Below are the code and all the weights of a small trained network. Each question names an input and a class and asks about switching units off, where a switched-off unit gives its printed mean instead of its output.

import numpy as np


def w(rows, s, z=0):
    codes = np.array(rows[::2]) - 128.0
    scale = np.full(codes.shape[1], s)
    scale[-1] = z or s
    return codes * scale


def f(y):
    return y / 2 * (1 + np.tanh(0.7978845608 * (y + 0.044715 * y**3)))


def log_softmax(a):
    a = a - a.max(-1, keepdims=True)
    return a - np.log(np.exp(a).sum(-1, keepdims=True))


def net(x, mask):
    res = np.array(x, float).reshape(1, 7) / 4 @ E
    y = f(res @ A[0][:, :-1].T + A[0][:, -1])
    res = res + np.where(mask, y, B[0][:, -1]) @ B[0][:, :-1]
    return log_softmax(res[-1] @ U[:, :-1].T + U[:, -1])


A, B = {}, {}
E = w([
[127,126,132],'x0',
[169,23,59],'x1',
[128,128,128],'x2',
[129,126,129],'x3',
[210,199,70],'x4',
[254,74,180],'x5',
[129,130,127],'x6',
],0.0055)
A[0] = w([
[91,85,153,82],'N1',
[138,46,38,43],'N2',
[131,128,129,212],'N3',
[179,183,83,54],'N4',
[125,135,128,17],'N5',
[197,205,50,58],'N6',
[154,98,80,71],'N7',
[117,130,92,81],'N8',
[146,176,171,27],'N9',
[131,116,148,238],'N10',
[172,228,95,22],'N11',
[123,133,91,38],'N12',
[198,109,197,72],'N13',
[138,196,158,28],'N14',
[96,148,120,81],'N15',
[80,65,193,24],'N16',
[104,124,156,3],'N17',
[125,117,122,162],'N18',
[198,104,193,89],'N19',
[79,72,191,29],'N20',
[102,150,52,50],'N21',
[181,118,179,66],'N22',
[179,124,182,4],'N23',
[127,161,163,97],'N24',
[129,202,221,66],'N25',
[95,147,60,90],'N26',
[100,73,131,61],'N27',
[138,65,48,72],'N28',
[179,132,165,99],'N29',
[73,73,202,16],'N30',
[130,181,238,78],'N31',
[131,194,242,36],'N32',
[134,75,86,120],'N33',
[86,70,166,35],'N34',
[55,137,56,62],'N35',
[74,72,255,50],'N36',
[124,179,193,82],'N37',
[135,36,38,47],'N38',
[176,173,87,25],'N39',
[188,108,190,59],'N40',
[124,145,99,72],'N41',
[155,125,153,97],'N42',
[108,152,119,68],'N43',
[94,128,164,10],'N44',
[70,145,62,35],'N45',
[204,125,198,64],'N46',
[162,166,94,101],'N47',
[198,208,59,57],'N48',
],0.0092,0.0045)
B[0] = w([
[132,84,137,127],'N1',
[207,161,43,178],'N2',
[135,159,177,216],'N3',
[131,42,144,134],'N4',
[116,88,66,73],'N5',
[140,6,187,182],'N6',
[151,143,113,128],'N7',
[115,116,108,107],'N8',
[143,102,65,97],'N9',
[138,179,195,252],'N10',
[172,105,161,144],'N11',
[114,89,83,86],'N12',
[41,139,84,169],'N13',
[167,121,78,109],'N14',
[105,136,75,114],'N15',
[124,35,131,132],'N16',
[123,60,56,78],'N17',
[132,142,146,162],'N18',
[42,152,91,182],'N19',
[132,40,128,129],'N20',
[73,98,105,124],'N21',
[73,128,91,133],'N22',
[81,105,53,104],'N23',
[150,138,99,117],'N24',
[192,143,32,156],'N25',
[76,130,118,145],'N26',
[149,88,116,119],'N27',
[193,163,85,169],'N28',
[83,130,125,141],'N29',
[142,14,116,131],'N30',
[196,165,77,157],'N31',
[197,145,42,147],'N32',
[169,164,109,170],'N33',
[135,49,121,120],'N34',
[43,154,84,167],'N35',
[158,35,192,178],'N36',
[169,140,58,133],'N37',
[204,161,41,191],'N38',
[138,37,114,112],'N39',
[56,128,77,147],'N40',
[114,106,107,100],'N41',
[110,130,117,118],'N42',
[116,128,84,101],'N43',
[126,48,51,86],'N44',
[59,114,58,135],'N45',
[42,133,106,164],'N46',
[129,85,155,136],'N47',
[142,6,182,179],'N48',
],0.022,0.0028)
U = w([
[93,122,152,255],'0',
[139,122,95,73],'1',
[89,52,163,82],'2',
[1,123,110,78],'3',
[94,132,162,116],'4',
],0.0098,0.0071)

Each question gives the input, the list of numbers given to net, and the class t.
The units are the neurons (one row each of A and B). Each row of codes is followed by its name. A weight is (code - 128) times the scale printed after its matrix; where a second scale follows, it is the last column's (A, B and U).
mask holds one flag per neuron, in row order. A switched-off neuron (its flag False) gives its mean, the last column of its row in B, instead of its output. The means were averaged over made-up inputs and are rounded, as every weight is.
A unit's drop is (log p(t) with every unit on - log p(t) with that unit switched off) / (log p(t) with every unit on - log p(t) with every unit switched off).
The circuit of an input: a set's keep is (log p(t) with only the set's units on - log p(t) with every unit switched off) / (log p(t) with every unit on - log p(t) with every unit switched off). Starting from the 12 units with the biggest drops (on a tie, the unit counted first), units are removed one at a time, each time the one whose removal leaves the highest keep (on an exact tie, the one counted first), for as long as the keep stays at least 0.8.
units of the circuit, in order: the units of the circuit, biggest drop first
most important unit: the unit with the biggest drop
k most important neurons: the k neurons with the biggest drops, biggest first
drop when u is switched off: that unit's drop, to one decimal
input [-6,-7,0,-1,6,6,3], class 1: most important unit => N25
input [0,4,-1,-5,8,-8,-5], class 2: units of the circuit, in order => [N6, N48]
input [6,7,-6,2,0,8,3], class 3: units of the circuit, in order => [N19, N13]
input [-5,7,-4,1,-2,-8,-3], class 3: 3 most important neurons => [N35, N45, N26]
input [-2,-3,-3,4,-6,-6,-1], class 2: units of the circuit, in order => [N36, N30]
input [-3,6,-3,1,-1,1,-2], class 1: 3 most important neurons => [N38, N2, N28]
input [-2,6,0,-1,1,3,-5], class 1: units of the circuit, in order => [N38, N2]
input [3,1,-5,6,2,-7,-4], class 3: 2 most important neurons => [N35, N45]
input [0,0,8,-2,-8,8,3], class 2: 4 most important neurons => [N36, N30, N16, N20]
input [-6,-8,-3,-2,7,-1,1], class 1: units of the circuit, in order => [N25, N32]
input [4,7,-8,-2,0,-8,-4], class 3: 4 most important neurons => [N35, N45, N26, N21]
input [8,5,1,-5,-6,-8,7], class 3: 2 most important neurons => [N35, N45]
input [7,6,5,-1,4,8,-8], class 3: drop when N40 is switched off => 0.1
input [-2,-4,-1,-5,7,3,-5], class 2: drop when N6 is switched off => 0.2
input [-2,-4,1,0,1,8,-5], class 3: drop when N37 is switched off => 0.0
input [8,-1,5,4,-8,7,-5], class 2: most important neuron => [N36]
